Below are the code and all the weights of a small trained network. Each question names an input and a class and asks about switching units off, where a switched-off unit gives its printed mean instead of its output.

import numpy as np


def w(rows, s, z=0):
    codes = np.array(rows[::2]) - 128.0
    scale = np.full(codes.shape[1], s)
    scale[-1] = z or s
    return codes * scale


def norm(h):
    return h / np.sqrt((h * h).mean(-1, keepdims=True) + 1e-5)


def f(y):
    return np.maximum(y, 0)


def log_softmax(a):
    a = a - a.max(-1, keepdims=True)
    return a - np.log(np.exp(a).sum(-1, keepdims=True))


def net(x, mask):
    res = np.array(x, float).reshape(1, 6) / 4 @ E
    u = 0
    for l in range(3):
        y = f(norm(res) @ A[l][:, :-1].T + A[l][:, -1])
        res = res + np.where(mask[u : u + 10], y, B[l][:, -1]) @ B[l][:, :-1]
        u += 10
    return log_softmax(norm(res)[-1] @ U[:, :-1].T + U[:, -1])


A, B = {}, {}
E = w([
[177,102,143,191,183],'x0',
[85,81,193,100,159],'x1',
[59,170,144,190,142],'x2',
[65,129,123,108,252],'x3',
[189,145,77,94,226],'x4',
[72,48,41,131,143],'x5',
],0.0033)
A[0] = w([
[159,123,63,66,31,28],'L0N1',
[161,78,96,141,203,80],'L0N2',
[90,107,91,176,55,3],'L0N3',
[86,93,147,237,56,75],'L0N4',
[75,73,81,53,113,169],'L0N5',
[90,215,185,238,156,93],'L0N6',
[163,131,13,82,117,57],'L0N7',
[199,178,123,134,133,57],'L0N8',
[197,65,107,116,125,28],'L0N9',
[108,167,254,83,125,66],'L0N10',
],0.0045,0.0032)
B[0] = w([
[155,57,4,82,180,189],'L0N1',
[111,114,75,153,180,207],'L0N2',
[125,122,174,207,84,148],'L0N3',
[145,38,134,244,94,207],'L0N4',
[71,152,56,125,135,253],'L0N5',
[96,134,116,35,144,235],'L0N6',
[108,91,151,1,76,199],'L0N7',
[84,212,145,130,96,170],'L0N8',
[138,146,164,66,112,152],'L0N9',
[110,152,219,41,141,212],'L0N10',
],0.0052,0.0021)
A[1] = w([
[173,108,112,111,48,127],'L1N1',
[93,82,100,174,161,36],'L1N2',
[200,100,173,157,63,153],'L1N3',
[64,121,254,103,145,121],'L1N4',
[109,107,98,233,80,110],'L1N5',
[127,111,145,134,199,135],'L1N6',
[165,85,106,228,50,2],'L1N7',
[144,235,131,153,93,96],'L1N8',
[197,98,230,104,89,47],'L1N9',
[118,135,135,78,227,154],'L1N10',
],0.0065,0.0036)
B[1] = w([
[157,63,160,146,94,193],'L1N1',
[96,29,130,63,143,159],'L1N2',
[85,142,179,136,198,197],'L1N3',
[157,171,140,48,97,220],'L1N4',
[91,94,158,176,61,182],'L1N5',
[161,122,143,195,150,188],'L1N6',
[1,135,194,166,73,165],'L1N7',
[94,163,53,194,129,170],'L1N8',
[173,176,213,49,181,179],'L1N9',
[172,135,125,197,73,254],'L1N10',
],0.0069,0.0041)
A[2] = w([
[193,106,154,181,49,242],'L2N1',
[153,137,69,88,212,35],'L2N2',
[99,76,92,104,15,110],'L2N3',
[45,148,84,53,68,96],'L2N4',
[85,183,158,80,97,31],'L2N5',
[73,160,164,92,115,2],'L2N6',
[168,132,77,49,184,31],'L2N7',
[177,201,196,70,111,95],'L2N8',
[217,78,191,85,65,89],'L2N9',
[63,254,125,115,113,143],'L2N10',
],0.0051,0.0031)
B[2] = w([
[159,210,198,165,174,252],'L2N1',
[121,101,173,237,179,149],'L2N2',
[196,190,156,155,38,206],'L2N3',
[90,178,98,49,10,187],'L2N4',
[131,155,53,96,206,157],'L2N5',
[148,150,53,89,182,139],'L2N6',
[62,63,217,232,67,149],'L2N7',
[45,147,181,17,224,220],'L2N8',
[158,72,228,139,126,199],'L2N9',
[105,255,28,68,114,204],'L2N10',
],0.0044,0.0037)
U = w([
[59,68,219,209,33,196],'0',
[200,41,40,41,49,3],'1',
[42,232,50,49,111,200],'2',
[226,182,108,226,238,125],'3',
[188,194,244,41,199,124],'4',
[54,31,37,215,231,66],'5',
],0.011,0.0052)

Each question gives the input, the list of numbers given to net, and the class t.
The units are the neurons (one row each of A and B). Each row of codes is followed by its name. A weight is (code - 128) times the scale printed after its matrix; where a second scale follows, it is the last column's (A, B and U).
mask holds one flag per neuron, layer by layer. A switched-off neuron (its flag False) gives its mean, the last column of its row in B, instead of its output. The means were averaged over made-up inputs and are rounded, as every weight is.
A unit's drop is (log p(t) with every unit on - log p(t) with that unit switched off) / (log p(t) with every unit on - log p(t) with every unit switched off).
The circuit of an input: a set's keep is (log p(t) with only the set's units on - log p(t) with every unit switched off) / (log p(t) with every unit on - log p(t) with every unit switched off). Starting from the 12 units with the biggest drops (on a tie, the unit counted first), units are removed one at a time, each time the one whose removal leaves the highest keep (on an exact tie, the one counted first), for as long as the keep stays at least 0.8.
circuit, biggest first: the units of the circuit, biggest drop first
most important unit: the unit with the biggest drop
top k neurons: the k neurons with the biggest drops, biggest first
top k neurons in layer l: the k neurons of layer l with the biggest drops, biggest first
drop when u is switched off: that unit's drop, to one decimal
input [2,5,4,7,-5,-1], class 2: circuit, biggest first	[L1N4; L1N1; L2N10]
input [-2,-5,1,8,-3,-8], class 2: top neuron	[L2N10]
input [1,5,3,1,2,2], class 5: circuit, biggest first	[L0N10; L2N3; L1N9]
input [4,2,8,2,-4,-4], class 4: top 2 neurons	[L0N5; L0N4]
input [4,-1,-5,8,-2,1], class 3: top 2 neurons	[L1N10; L1N6]
input [-4,0,-1,1,6,0], class 0: top 3 neurons in layer 2	[L2N7; L2N8; L2N2]
input [-2,-1,7,3,-8,0], class 2: top 4 neurons	[L0N6; L1N4; L1N10; L1N1]
input [1,4,6,2,7,4], class 5: top 2 neurons in layer 2	[L2N1; L2N3]
input [4,-3,8,2,1,-8], class 2: top 3 neurons	[L2N10; L1N8; L0N6]
input [6,8,7,-7,-1,-2], class 4: top 2 neurons	[L0N6; L0N10]
input [5,8,-4,6,0,0], class 3: top 2 neurons in layer 0	[L0N2; L0N7]
input [6,-7,8,-2,3,-4], class 2: top 2 neurons in layer 0	[L0N6; L0N8]
input [2,7,1,-4,3,6], class 5: drop when L1N4 is switched off	0.2
input [3,-4,-6,6,7,-7], class 3: drop when L1N4 is switched off	0.1
input [-7,0,2,-3,1,2], class 1: most important unit	L0N1
input [-5,2,-8,8,8,1], class 5: drop when L2N1 is switched off	0.1
input [7,-6,0,4,3,4], class 5: drop when L0N10 is switched off	0.2
